Below are the code and all the weights of a small trained network. Each question names an input and a class and asks about switching units off, where a switched-off unit gives its printed mean instead of its output.

import numpy as np


def w(rows, s, z=0):
    codes = np.array(rows[::2]) - 128.0
    scale = np.full(codes.shape[1], s)
    scale[-1] = z or s
    return codes * scale


def f(y):
    return np.maximum(y, 0)


def log_softmax(a):
    a = a - a.max(-1, keepdims=True)
    return a - np.log(np.exp(a).sum(-1, keepdims=True))


def net(x, mask):
    res = np.array(x, float).reshape(1, 8) / 4 @ E
    y = f(res @ A[0][:, :-1].T + A[0][:, -1])
    res = res + np.where(mask, y, B[0][:, -1]) @ B[0][:, :-1]
    return log_softmax(res[-1] @ U[:, :-1].T + U[:, -1])


A, B = {}, {}
E = w([
[163,168,184,206,128,36,94,116],'x0',
[164,100,107,197,179,140,133,185],'x1',
[153,246,121,180,101,214,182,133],'x2',
[130,22,168,252,125,135,65,162],'x3',
[159,120,209,125,86,255,89,160],'x4',
[100,139,209,61,80,107,147,231],'x5',
[132,144,126,123,3,99,176,101],'x6',
[7,165,78,173,168,195,15,103],'x7',
],0.0075)
A[0] = w([
[144,117,93,139,96,150,128,60,141],'n1',
[172,112,148,88,82,87,79,189,176],'n2',
[94,131,131,205,143,144,123,62,178],'n3',
[116,141,174,92,99,112,60,48,134],'n4',
[126,117,114,104,223,32,124,149,159],'n5',
[80,104,171,6,229,143,142,170,217],'n6',
[182,116,154,145,114,216,106,162,252],'n7',
[146,122,132,113,118,47,113,118,218],'n8',
[87,154,106,176,62,90,181,150,140],'n9',
[41,84,85,130,168,78,55,71,192],'n10',
[167,88,121,121,142,75,83,169,150],'n11',
[120,129,94,113,136,145,137,42,112],'n12',
[164,133,127,101,104,151,176,99,37],'n13',
],0.013,0.0033)
B[0] = w([
[92,52,112,92,141,141,181,96,171],'n1',
[130,135,103,151,164,99,213,118,190],'n2',
[138,96,157,48,205,110,153,160,200],'n3',
[155,202,144,85,172,109,159,179,179],'n4',
[134,34,159,155,216,155,121,117,221],'n5',
[153,144,168,144,222,106,144,113,239],'n6',
[150,110,121,108,233,65,192,81,217],'n7',
[128,183,162,131,180,177,138,146,195],'n8',
[161,178,169,68,153,114,203,121,180],'n9',
[91,112,76,61,182,194,12,111,249],'n10',
[110,139,86,141,186,166,138,110,185],'n11',
[117,17,126,142,101,135,107,126,184],'n12',
[43,108,99,110,71,145,127,129,173],'n13',
],0.011,0.014)
U = w([
[198,93,206,156,208,110,206,149,226],'0',
[159,105,126,207,62,141,100,193,2],'1',
[65,2,44,71,162,192,17,96,141],'2',
[141,227,171,65,87,92,116,176,143],'3',
[108,86,57,84,32,134,176,102,90],'4',
[169,140,80,164,33,88,44,138,12],'5',
],0.0072,0.0034)

Each question gives the input, the list of numbers given to net, and the class t.
The units are the neurons (one row each of A and B). Each row of codes is followed by its name. A weight is (code - 128) times the scale printed after its matrix; where a second scale follows, it is the last column's (A, B and U).
mask holds one flag per neuron, in row order. A switched-off neuron (its flag False) gives its mean, the last column of its row in B, instead of its output. The means were averaged over made-up inputs and are rounded, as every weight is.
A unit's drop is (log p(t) with every unit on - log p(t) with that unit switched off) / (log p(t) with every unit on - log p(t) with every unit switched off).
The circuit of an input: a set's keep is (log p(t) with only the set's units on - log p(t) with every unit switched off) / (log p(t) with every unit on - log p(t) with every unit switched off). Starting from the 12 units with the biggest drops (on a tie, the unit counted first), units are removed one at a time, each time the one whose removal leaves the highest keep (on an exact tie, the one counted first), for as long as the keep stays at least 0.8.
units of the circuit, in order: the units of the circuit, biggest drop first
k most important neurons: the k neurons with the biggest drops, biggest first
drop of u: that unit's drop, to one decimal
input [-4,-5,0,-5,3,7,-4,7], class 0: units of the circuit, in order : (n6)
input [2,2,6,8,-7,-1,-3,2], class 2: 2 most important neurons : (n10, n6)
input [-8,-7,-1,8,8,-3,6,0], class 0: 2 most important neurons : (n10, n7)
input [4,-4,6,-5,-6,-5,3,3], class 2: 2 most important neurons : (n12, n6)
input [1,-6,-2,-4,3,-5,7,-6], class 4: 2 most important neurons : (n13, n6)
input [6,-1,-5,-1,-5,0,6,2], class 2: 3 most important neurons : (n10, n6, n7)
input [-3,0,-2,-1,-2,7,3,3], class 0: 2 most important neurons : (n6, n10)
input [2,7,0,-1,-7,6,-2,4], class 2: 2 most important neurons : (n10, n7)
input [-2,-6,7,0,-1,6,8,-5], class 3: drop of n10 : 0.0
input [2,-7,0,7,-7,8,5,5], class 3: drop of n5 : 0.1
input [1,-7,7,-6,-8,3,2,-5], class 3: drop of n8 : 0.1
